Below is a small trained network, with its code and all its weights. Each question gives an input and a class and asks what happens when units are switched off, that is, made to give their printed mean instead of their output.

import numpy as np


def w(rows, s, z=0):
    codes = np.array(rows[::2]) - 128.0
    scale = np.full(codes.shape[1], s)
    scale[-1] = z or s
    return codes * scale


def norm(h):
    return h / np.sqrt((h * h).mean(-1, keepdims=True) + 1e-5)


def f(y):
    return np.maximum(y, 0)


def log_softmax(a):
    a = a - a.max(-1, keepdims=True)
    return a - np.log(np.exp(a).sum(-1, keepdims=True))


def net(x, mask):
    res = np.array(x, float).reshape(1, 2) / 4 @ E
    u = 0
    for l in range(2):
        y = f(norm(res) @ A[l][:, :-1].T + A[l][:, -1])
        res = res + np.where(mask[u : u + 13], y, B[l][:, -1]) @ B[l][:, :-1]
        u += 13
    return log_softmax(norm(res)[-1] @ U[:, :-1].T + U[:, -1])


A, B = {}, {}
E = w([
[177,3,152,175,28,150,57,187],'x0',
[186,61,96,134,84,153,244,46],'x1',
],0.013)
A[0] = w([
[27,65,94,93,153,140,174,181,123],'0.n0',
[139,91,118,82,140,146,115,136,32],'0.n1',
[152,150,155,139,235,199,107,85,23],'0.n2',
[126,80,70,179,134,213,134,116,42],'0.n3',
[140,170,96,181,96,79,154,157,75],'0.n4',
[178,97,3,166,115,106,172,107,127],'0.n5',
[90,123,124,112,114,128,91,70,5],'0.n6',
[141,76,162,182,76,63,154,139,10],'0.n7',
[106,93,103,106,173,131,142,140,25],'0.n8',
[158,89,212,154,100,140,77,182,221],'0.n9',
[92,198,152,96,167,115,155,151,103],'0.n10',
[108,164,158,83,119,155,85,194,208],'0.n11',
[138,56,153,120,171,77,129,119,150],'0.n12',
],0.0071,0.0036)
B[0] = w([
[220,85,170,136,177,104,110,83,137],'0.n0',
[133,107,104,208,70,82,75,46,128],'0.n1',
[123,50,78,158,120,21,121,127,159],'0.n2',
[118,189,200,56,134,106,154,145,162],'0.n3',
[130,141,104,120,154,155,140,160,128],'0.n4',
[135,220,137,46,80,156,38,100,212],'0.n5',
[118,87,116,143,98,176,138,89,128],'0.n6',
[149,117,90,2,149,104,99,120,169],'0.n7',
[107,115,81,174,143,115,133,140,128],'0.n8',
[117,173,4,138,229,31,203,137,254],'0.n9',
[195,74,53,198,123,23,131,106,215],'0.n10',
[199,150,163,135,32,230,158,31,221],'0.n11',
[160,122,137,127,219,130,147,108,155],'0.n12',
],0.006,0.0067)
A[1] = w([
[114,170,218,184,156,145,3,239,117],'1.n0',
[114,72,154,168,55,255,239,125,50],'1.n1',
[78,189,164,33,155,142,126,122,134],'1.n2',
[85,54,157,172,81,234,160,55,76],'1.n3',
[217,143,47,116,92,82,120,82,253],'1.n4',
[163,19,133,181,105,126,77,207,9],'1.n5',
[161,50,123,155,77,116,38,252,12],'1.n6',
[125,149,193,147,130,112,28,174,70],'1.n7',
[168,71,73,179,142,121,67,114,146],'1.n8',
[148,5,115,111,66,144,108,141,125],'1.n9',
[34,115,219,117,131,105,48,146,96],'1.n10',
[149,12,150,135,138,152,64,205,56],'1.n11',
[67,189,147,103,143,79,97,133,131],'1.n12',
],0.0096,0.0039)
B[1] = w([
[181,93,176,36,1,221,150,111,177],'1.n0',
[159,151,183,90,113,243,64,102,154],'1.n1',
[135,64,95,208,149,54,95,178,160],'1.n2',
[129,117,158,30,134,177,143,143,146],'1.n3',
[103,99,173,139,110,156,55,215,249],'1.n4',
[145,177,102,134,204,70,142,97,169],'1.n5',
[107,129,91,229,244,66,149,67,179],'1.n6',
[93,125,206,65,83,234,190,99,157],'1.n7',
[132,148,107,60,117,116,129,197,172],'1.n8',
[72,227,126,176,200,86,195,34,178],'1.n9',
[191,80,167,123,84,178,106,181,143],'1.n10',
[54,158,43,145,196,25,120,115,162],'1.n11',
[167,53,119,105,117,193,205,46,167],'1.n12',
],0.0081,0.016)
U = w([
[133,148,93,133,207,40,160,88,194],'0',
[164,129,157,49,57,239,150,82,175],'1',
[122,93,127,114,101,110,70,253,149],'2',
[133,123,133,176,63,118,157,138,45],'3',
[74,114,130,153,56,114,156,135,30],'4',
[81,114,158,185,90,139,167,146,2],'5',
],0.019,0.0063)

Each question gives the input, the list of numbers given to net, and the class t.
The units are the neurons (one row each of A and B). Each row of codes is followed by its name. A weight is (code - 128) times the scale printed after its matrix; where a second scale follows, it is the last column's (A, B and U).
mask holds one flag per neuron, layer by layer. A switched-off neuron (its flag False) gives its mean, the last column of its row in B, instead of its output. The means were averaged over made-up inputs and are rounded, as every weight is.
A unit's drop is (log p(t) with every unit on - log p(t) with that unit switched off) / (log p(t) with every unit on - log p(t) with every unit switched off).
unit that matters most: the unit with the biggest drop
top k neurons: the k neurons with the biggest drops, biggest first
top k neurons in layer l: the k neurons of layer l with the biggest drops, biggest first
drop of u: that unit's drop, to one decimal
input [-4,-5], class 1: top 2 neurons -> [0.n9; 1.n12]
input [-4,5], class 1: unit that matters most -> 0.n9
input [3,3], class 2: top 3 neurons in layer 0 -> [0.n11; 0.n5; 0.n9]
input [-5,6], class 1: top 4 neurons -> [0.n9; 1.n6; 1.n11; 1.n9]
input [-3,-3], class 2: top 2 neurons -> [1.n9; 0.n10]
input [3,2], class 2: top 2 neurons -> [0.n9; 1.n4]
input [-3,-1], class 2: top 2 neurons in layer 1 -> [1.n9; 1.n6]
input [-2,3], class 2: top 3 neurons -> [0.n11; 0.n5; 1.n2]
input [1,0], class 2: top 2 neurons -> [1.n9; 1.n6]
input [5,5], class 0: top 2 neurons -> [0.n11; 1.n9]
input [-3,-2], class 2: top 2 neurons in layer 0 -> [0.n10; 0.n9]
input [6,6], class 0: top 2 neurons -> [0.n11; 1.n9]
input [-5,8], class 1: drop of 0.n9 -> 0.1
input [7,-6], class 0: unit that matters most -> 1.n6
